Below are the code and all the weights of a small trained network. Each question names an input and a target symbol and asks about switching units off, where a switched-off unit gives its printed mean instead of its output.

import numpy as np


def w(rows, s, z=0):
    codes = np.array(rows[::2]) - 128.0
    scale = np.full(codes.shape[1], s)
    scale[-1] = z or s
    return codes * scale


def f(y):
    return np.maximum(y, 0)


def softmax(a):
    e = np.exp(a - a.max(-1, keepdims=True))
    return e / e.sum(-1, keepdims=True)


def log_softmax(a):
    a = a - a.max(-1, keepdims=True)
    return a - np.log(np.exp(a).sum(-1, keepdims=True))


def net(x, mask):
    ids = ['αγεζμπω'.index(c) for c in x.split()]
    T = len(ids)
    res = E[ids] + P[:T]
    u = 0
    for l in range(3):
        q, k, v = (res @ M[l].T for M in (Q, K, V))
        z = softmax(np.where(np.tri(T) > 0, q @ k.T / 3**0.5, -1e9)) @ v
        res = res + np.where(mask[u], z, O[l][:, -1]) @ O[l][:, :-1]
        u += 1
        y = f(res @ A[l][:, :-1].T + A[l][:, -1])
        res = res + np.where(mask[u : u + 8], y, B[l][:, -1]) @ B[l][:, :-1]
        u += 8
    return log_softmax(res[-1] @ U[:, :-1].T + U[:, -1])


Q, K, V, O, A, B = {}, {}, {}, {}, {}, {}
E = w([
[99,136,130,237,97,235],'α',
[109,42,193,161,190,68],'γ',
[15,145,182,14,68,208],'ε',
[47,216,130,102,194,126],'ζ',
[84,135,34,33,139,67],'μ',
[110,87,4,118,46,162],'π',
[129,131,29,213,143,123],'ω',
],0.011)
P = w([
[239,89,197,1,163,155],'0',
[54,88,79,135,190,131],'1',
[52,96,88,149,159,119],'2',
[58,99,105,154,142,114],'3',
[61,100,125,177,128,91],'4',
[70,110,113,172,125,96],'5',
[83,113,100,178,122,124],'6',
[82,115,110,172,119,112],'7',
[85,130,102,177,120,121],'8',
[90,127,111,160,121,127],'9',
[79,137,115,160,110,106],'10',
[89,132,119,163,94,103],'11',
[73,145,119,153,82,79],'12',
[79,146,125,161,85,89],'13',
],0.0057)
Q[0] = w([
[188,149,112,99,188,71],'0.h0',
[167,118,127,106,146,150],'0.h0',
[2,161,90,93,87,184],'0.h0',
],0.0093)
K[0] = w([
[12,175,119,118,175,147],'0.h0',
[140,117,92,249,130,99],'0.h0',
[255,166,160,107,131,171],'0.h0',
],0.0085)
V[0] = w([
[67,3,20,137,96,101],'0.h0',
[12,248,99,61,181,32],'0.h0',
[134,153,173,124,92,243],'0.h0',
],0.0041)
O[0] = w([
[79,254,110,155,89,84,254],'0.h0',
[137,151,95,77,192,127,109],'0.h0',
[144,124,158,146,144,177,177],'0.h0',
],0.0096,0.0029)
A[0] = w([
[100,127,192,136,228,84,197],'0.n0',
[102,133,4,130,71,203,212],'0.n1',
[230,91,179,30,202,120,126],'0.n2',
[138,184,95,51,179,18,227],'0.n3',
[120,158,107,154,87,177,154],'0.n4',
[113,50,31,1,146,74,30],'0.n5',
[132,22,100,117,99,142,4],'0.n6',
[64,253,218,188,202,151,207],'0.n7',
],0.0063,0.002)
B[0] = w([
[83,116,31,164,101,137,152],'0.n0',
[52,119,149,132,111,29,254],'0.n1',
[124,90,147,75,99,116,134],'0.n2',
[169,97,64,132,168,121,163],'0.n3',
[78,125,153,68,88,144,184],'0.n4',
[155,83,134,137,203,106,155],'0.n5',
[100,2,143,185,213,159,137],'0.n6',
[67,146,135,173,197,155,203],'0.n7',
],0.0074,0.0084)
Q[1] = w([
[4,68,85,109,126,1],'1.h0',
[247,100,151,38,174,200],'1.h0',
[146,14,195,176,30,57],'1.h0',
],0.0048)
K[1] = w([
[255,126,146,92,112,159],'1.h0',
[84,161,109,182,158,58],'1.h0',
[112,51,148,109,97,118],'1.h0',
],0.0077)
V[1] = w([
[156,89,152,94,81,127],'1.h0',
[157,98,133,177,140,130],'1.h0',
[143,113,126,148,221,254],'1.h0',
],0.0092)
O[1] = w([
[200,104,177,108,174,179,211],'1.h0',
[188,121,128,248,177,98,2],'1.h0',
[92,174,165,140,105,62,15],'1.h0',
],0.011,0.003)
A[1] = w([
[34,73,161,255,154,129,128],'1.n0',
[36,162,132,76,86,119,108],'1.n1',
[149,105,113,84,219,225,156],'1.n2',
[110,90,174,141,108,41,152],'1.n3',
[139,176,189,139,186,68,212],'1.n4',
[88,112,34,212,132,117,171],'1.n5',
[67,195,109,75,145,129,172],'1.n6',
[206,157,131,107,133,71,5],'1.n7',
],0.0075,0.0015)
B[1] = w([
[95,96,94,89,177,247,218],'1.n0',
[158,154,176,84,131,91,255],'1.n1',
[64,86,80,90,246,139,163],'1.n2',
[46,78,96,115,210,159,165],'1.n3',
[97,61,149,170,183,177,147],'1.n4',
[79,237,53,143,11,168,216],'1.n5',
[200,165,194,149,145,4,223],'1.n6',
[147,108,119,151,255,102,129],'1.n7',
],0.0057,0.011)
Q[2] = w([
[253,58,135,162,52,151],'2.h0',
[47,115,105,71,153,48],'2.h0',
[167,1,71,204,127,183],'2.h0',
],0.0058)
K[2] = w([
[41,191,128,196,96,2],'2.h0',
[231,63,108,24,101,86],'2.h0',
[52,203,64,142,198,105],'2.h0',
],0.0052)
V[2] = w([
[104,165,135,154,114,111],'2.h0',
[114,144,194,125,24,183],'2.h0',
[182,107,217,206,102,1],'2.h0',
],0.0067)
O[2] = w([
[72,227,48,255,92,117,92],'2.h0',
[47,72,157,196,125,31,110],'2.h0',
[144,193,99,158,219,195,3],'2.h0',
],0.0065,0.014)
A[2] = w([
[105,181,145,2,145,128,218],'2.n0',
[80,86,210,185,113,66,134],'2.n1',
[108,145,167,162,171,230,4],'2.n2',
[96,122,222,64,195,84,207],'2.n3',
[151,68,56,192,176,18,220],'2.n4',
[74,149,55,147,146,148,143],'2.n5',
[140,141,17,183,106,164,126],'2.n6',
[147,110,190,62,79,78,227],'2.n7',
],0.0067,0.0032)
B[2] = w([
[139,89,114,166,142,89,250],'2.n0',
[152,178,155,88,75,148,184],'2.n1',
[90,177,84,66,178,102,137],'2.n2',
[168,93,131,182,167,134,224],'2.n3',
[209,181,159,62,114,254,148],'2.n4',
[100,92,94,120,66,114,173],'2.n5',
[170,102,125,219,97,146,146],'2.n6',
[166,110,123,144,95,138,234],'2.n7',
],0.0095,0.014)
U = w([
[98,210,253,72,104,252,86],'α',
[163,81,101,173,183,218,237],'γ',
[194,130,235,153,141,92,86],'ε',
[120,175,94,158,216,19,106],'ζ',
[252,192,97,41,138,161,2],'μ',
[121,92,118,71,78,56,135],'π',
[209,200,133,206,23,59,176],'ω',
],0.0058,0.0062)

Each question gives the input, a string of symbols that net reads in full, and the target symbol t.
The units are the heads (3 rows each of Q, K, V and O) and the neurons (one row each of A and B). Each row of codes is followed by its name. A weight is (code - 128) times the scale printed after its matrix; where a second scale follows, it is the last column's (O, A, B and U).
mask holds one flag per unit, layer by layer, with each layer's heads first. A switched-off unit (its flag False) gives its mean, the last column of its rows in O or B, instead of its output. The means were averaged over made-up inputs and are rounded, as every weight is.
A unit's drop is (log p(t) with every unit on - log p(t) with that unit switched off) / (log p(t) with every unit on - log p(t) with every unit switched off).
The circuit of an input: a set's keep is (log p(t) with only the set's units on - log p(t) with every unit switched off) / (log p(t) with every unit on - log p(t) with every unit switched off). Starting from the 12 units with the biggest drops (on a tie, the unit counted first), units are removed one at a time, each time the one whose removal leaves the highest keep (on an exact tie, the one counted first), for as long as the keep stays at least 0.8.
circuit, biggest first: the units of the circuit, biggest drop first
most important unit: the unit with the biggest drop
top k neurons: the k neurons with the biggest drops, biggest first
top k neurons in layer l: the k neurons of layer l with the biggest drops, biggest first
input μ ω γ ω μ ζ ζ π π π ε π μ α, target μ: most important unit -> 2.h0
input γ μ ζ γ π ζ, target γ: circuit, biggest first -> (2.h0, 1.h0)
input ω α π γ α ε π π π π, target ω: circuit, biggest first -> (2.h0, 1.h0, 1.n5)
input ε π ε π ω π ε ω π ζ π π ζ, target ε: top 2 neurons -> (1.n6, 0.n2)
input π α ε π α μ π ζ γ ζ π α, target α: circuit, biggest first -> (2.n0, 2.n3, 1.n0)
input γ γ ε ε, target γ: circuit, biggest first -> (2.h0, 1.n5, 2.n3)
input γ μ ζ μ π, target γ: circuit, biggest first -> (1.h0, 0.h0, 2.h0, 0.n6)
input μ α α π ε π, target μ: circuit, biggest first -> (2.h0, 0.n5, 0.h0, 0.n3)
input ζ π α π ω π ω π γ, target ζ: top 2 neurons -> (2.n2, 0.n1)
input ω π ε ζ ω ε π π μ, target μ: circuit, biggest first -> (2.n4, 0.n5, 0.h0, 0.n3)
input ω ω γ α μ, target ω: circuit, biggest first -> (1.h0, 1.n5, 2.h0)
input ε α ε ζ, target ε: circuit, biggest first -> (1.h0, 0.h0, 1.n6, 2.n3)
input ε ε μ α π π ε π γ ε γ, target γ: top 2 neurons -> (1.n5, 1.n0)
input μ α ω α ζ π ε γ α π, target μ: top neuron in layer 1 -> (1.n5)
input ζ ζ ω ε, target ζ: top 2 neurons in layer 1 -> (1.n0, 1.n6)
input α π ε ζ μ, target α: top 3 neurons -> (2.n4, 2.n0, 1.n0)
input ε π ζ ζ π ω ε π α γ μ ζ ζ α, target ε: top 3 neurons -> (0.n2, 1.n5, 0.n1)
input α π ε α ζ, target α: top 3 neurons in layer 1 -> (1.n6, 1.n4, 1.n2)
input ζ μ α γ π, target ζ: top 2 neurons in layer 1 -> (1.n3, 1.n0)
input γ π π α π α π ζ μ, target γ: top 3 neurons in layer 0 -> (0.n5, 0.n1, 0.n2)
input ω ε γ ζ ζ ζ μ ω ω π π ζ ε, target ω: top neuron -> (1.n6)
input α ω π α ζ μ π ε ω π μ, target α: top 3 neurons -> (2.n4, 2.n0, 0.n1)
input μ ε α ε, target μ: top 2 neurons -> (0.n5, 0.n3)
input ω γ π π α π ζ α ε π ε ζ, target ζ: top 3 neurons -> (0.n7, 2.n7, 2.n1)
input γ π ε π π α π μ ζ, target γ: top 2 neurons -> (0.n7, 0.n2)
